Here is a tiny trained network, its code and every weight. The questions are about switching its units off for an input and a class, where a switched-off unit gives its printed mean instead of its output.

import numpy as np


def w(rows, s, z=0):
    codes = np.array(rows[::2]) - 128.0
    scale = np.full(codes.shape[1], s)
    scale[-1] = z or s
    return codes * scale


def f(y):
    return np.maximum(y, 0)


def log_softmax(a):
    a = a - a.max(-1, keepdims=True)
    return a - np.log(np.exp(a).sum(-1, keepdims=True))


def net(x, mask):
    res = np.array(x, float).reshape(1, 7) / 4 @ E
    y = f(res @ A[0][:, :-1].T + A[0][:, -1])
    res = res + np.where(mask, y, B[0][:, -1]) @ B[0][:, :-1]
    return log_softmax(res[-1] @ U[:, :-1].T + U[:, -1])


A, B = {}, {}
E = w([
[179,173,64,61,57,218,117,164,221],'x0',
[171,119,153,2,91,84,145,121,32],'x1',
[134,127,118,129,134,119,129,146,121],'x2',
[40,78,30,136,35,144,59,120,53],'x3',
[42,208,141,40,166,34,48,133,195],'x4',
[164,219,179,228,20,70,103,136,102],'x5',
[61,70,180,120,54,72,189,158,202],'x6',
],0.0086)
A[0] = w([
[160,95,129,149,119,152,149,166,105,2],'neuron 1',
[175,106,182,120,126,82,193,150,201,118],'neuron 2',
[32,43,48,146,41,128,26,147,53,12],'neuron 3',
[81,25,114,48,198,163,131,109,148,41],'neuron 4',
[181,113,172,1,90,73,161,103,16,116],'neuron 5',
[187,93,157,143,122,212,178,131,69,44],'neuron 6',
[131,102,152,201,221,87,83,66,49,106],'neuron 7',
[106,163,136,173,168,190,81,98,141,102],'neuron 8',
[79,192,129,106,138,121,127,125,125,13],'neuron 9',
[90,144,153,40,167,39,37,165,153,51],'neuron 10',
[135,149,191,163,42,117,113,156,130,72],'neuron 11',
[204,190,70,73,54,221,104,183,200,38],'neuron 12',
[157,79,130,181,132,130,185,124,87,51],'neuron 13',
[205,66,70,168,63,188,218,161,132,66],'neuron 14',
[111,189,128,88,159,117,67,221,151,100],'neuron 15',
[88,92,182,153,166,87,121,103,81,20],'neuron 16',
[166,212,113,158,128,146,93,59,86,96],'neuron 17',
[69,203,124,104,146,108,57,77,177,45],'neuron 18',
[195,112,175,118,124,110,112,129,167,47],'neuron 19',
[187,180,190,151,209,140,191,138,158,34],'neuron 20',
[60,49,198,126,46,77,250,176,178,102],'neuron 21',
[60,97,108,228,171,121,143,137,174,172],'neuron 22',
[161,238,160,200,35,62,102,137,92,46],'neuron 23',
[87,70,122,87,187,181,146,150,119,5],'neuron 24',
[208,155,212,109,214,98,178,147,146,7],'neuron 25',
[204,190,121,118,221,177,91,111,41,107],'neuron 26',
[99,179,136,109,130,97,79,117,138,28],'neuron 27',
],0.0097,0.011)
B[0] = w([
[162,123,163,179,121,81,122,87,155,133],'neuron 1',
[125,165,64,95,98,147,96,99,82,185],'neuron 2',
[123,254,65,109,106,167,191,68,88,209],'neuron 3',
[208,77,98,94,181,122,212,130,162,193],'neuron 4',
[182,177,151,208,98,210,97,230,232,248],'neuron 5',
[150,97,167,221,88,50,115,49,142,178],'neuron 6',
[60,127,187,74,114,96,140,191,95,210],'neuron 7',
[146,128,123,157,103,157,98,174,180,162],'neuron 8',
[137,80,151,191,114,113,127,100,125,133],'neuron 9',
[144,83,162,203,73,92,133,64,135,199],'neuron 10',
[144,62,72,53,178,141,159,114,166,166],'neuron 11',
[8,143,231,81,151,64,191,221,55,209],'neuron 12',
[133,110,167,171,92,51,152,93,173,160],'neuron 13',
[157,99,148,178,87,58,120,70,147,201],'neuron 14',
[144,78,134,185,90,104,100,74,114,172],'neuron 15',
[95,135,208,130,116,78,213,159,75,160],'neuron 16',
[86,77,70,105,147,140,85,128,130,179],'neuron 17',
[161,120,145,216,93,76,150,83,142,169],'neuron 18',
[107,141,90,157,130,134,131,126,94,142],'neuron 19',
[111,188,59,115,64,167,184,101,104,178],'neuron 20',
[17,90,68,164,175,146,14,144,78,212],'neuron 21',
[195,165,174,130,89,191,104,193,181,198],'neuron 22',
[199,75,93,65,252,129,216,123,192,210],'neuron 23',
[157,124,83,96,202,114,189,119,195,154],'neuron 24',
[98,205,78,107,106,162,180,86,81,181],'neuron 25',
[36,79,47,145,155,121,39,126,124,207],'neuron 26',
[137,105,135,180,127,100,150,103,156,145],'neuron 27',
],0.0088,0.015)
U = w([
[138,90,163,178,52,70,138,39,135,100],'0',
[106,243,50,105,70,172,182,69,81,96],'1',
[171,64,83,83,215,130,202,137,168,113],'2',
[44,134,227,98,105,83,188,209,76,119],'3',
[138,119,130,100,97,144,98,128,112,252],'4',
[53,86,47,140,125,148,48,138,116,98],'5',
[160,170,144,163,72,200,110,215,203,113],'6',
[189,171,202,49,134,151,1,113,96,129],'7',
],0.0082,0.029)

Each question gives the input, the list of numbers given to net, and the class t.
The units are the neurons (one row each of A and B). Each row of codes is followed by its name. A weight is (code - 128) times the scale printed after its matrix; where a second scale follows, it is the last column's (A, B and U).
mask holds one flag per neuron, in row order. A switched-off neuron (its flag False) gives its mean, the last column of its row in B, instead of its output. The means were averaged over made-up inputs and are rounded, as every weight is.
A unit's drop is (log p(t) with every unit on - log p(t) with that unit switched off) / (log p(t) with every unit on - log p(t) with every unit switched off).
The circuit of an input: a set's keep is (log p(t) with only the set's units on - log p(t) with every unit switched off) / (log p(t) with every unit on - log p(t) with every unit switched off). Starting from the 12 units with the biggest drops (on a tie, the unit counted first), units are removed one at a time, each time the one whose removal leaves the highest keep (on an exact tie, the one counted first), for as long as the keep stays at least 0.8.
circuit, biggest first: the units of the circuit, biggest drop first
top k neurons: the k neurons with the biggest drops, biggest first
drop when u is switched off: that unit's drop, to one decimal
input [-2,4,5,2,4,-8,4], class 2: circuit, biggest first -> (neuron 4)
input [2,-4,3,0,6,-5,7], class 5: top 2 neurons -> (neuron 21; neuron 5)
input [8,-7,-7,7,-6,-6,5], class 3: top 2 neurons -> (neuron 12; neuron 5)
input [-5,7,-5,2,-2,-8,-5], class 2: top 2 neurons -> (neuron 4; neuron 24)
input [7,-7,-3,6,7,-8,3], class 2: top 3 neurons -> (neuron 4; neuron 5; neuron 24)
input [8,-3,2,4,-8,-6,0], class 0: top 3 neurons -> (neuron 14; neuron 6; neuron 7)
input [7,-8,2,3,8,7,-6], class 0: top 3 neurons -> (neuron 18; neuron 15; neuron 5)
input [6,2,3,7,1,-2,-3], class 1: top 2 neurons -> (neuron 3; neuron 7)
input [7,0,4,8,2,4,-3], class 1: top 2 neurons -> (neuron 3; neuron 7)
input [-3,-5,0,-7,1,-1,5], class 1: circuit, biggest first -> (neuron 20; neuron 25)
input [-2,-7,-3,-7,-3,5,5], class 1: top 2 neurons -> (neuron 20; neuron 5)
input [-6,-6,1,-8,4,6,-3], class 1: top 2 neurons -> (neuron 20; neuron 25)
input [5,-5,-4,-3,-4,3,-5], class 3: top 3 neurons -> (neuron 12; neuron 5; neuron 21)
input [-1,-7,-3,-4,7,3,1], class 0: top 4 neurons -> (neuron 5; neuron 18; neuron 15; neuron 10)
input [8,-6,7,-8,-4,7,-7], class 1: circuit, biggest first -> (neuron 20)
input [2,0,0,-3,-3,6,-8], class 5: top 3 neurons -> (neuron 26; neuron 17; neuron 4)
input [4,1,5,-5,5,-1,1], class 0: circuit, biggest first -> (neuron 10; neuron 15)
input [-2,-2,0,-2,5,3,-3], class 0: circuit, biggest first -> (neuron 18; neuron 10)
input [1,-2,2,2,6,-2,4], class 0: circuit, biggest first -> (neuron 10; neuron 18)
input [2,1,4,6,-8,-1,8], class 0: circuit, biggest first -> (neuron 14)
input [-5,-8,0,3,0,7,-1], class 6: drop when neuron 24 is switched off -> 0.3
input [-3,-5,-8,-7,-8,1,1], class 0: drop when neuron 6 is switched off -> 0.7
input [-2,-8,5,-1,-3,-3,-4], class 6: drop when neuron 22 is switched off -> 0.9
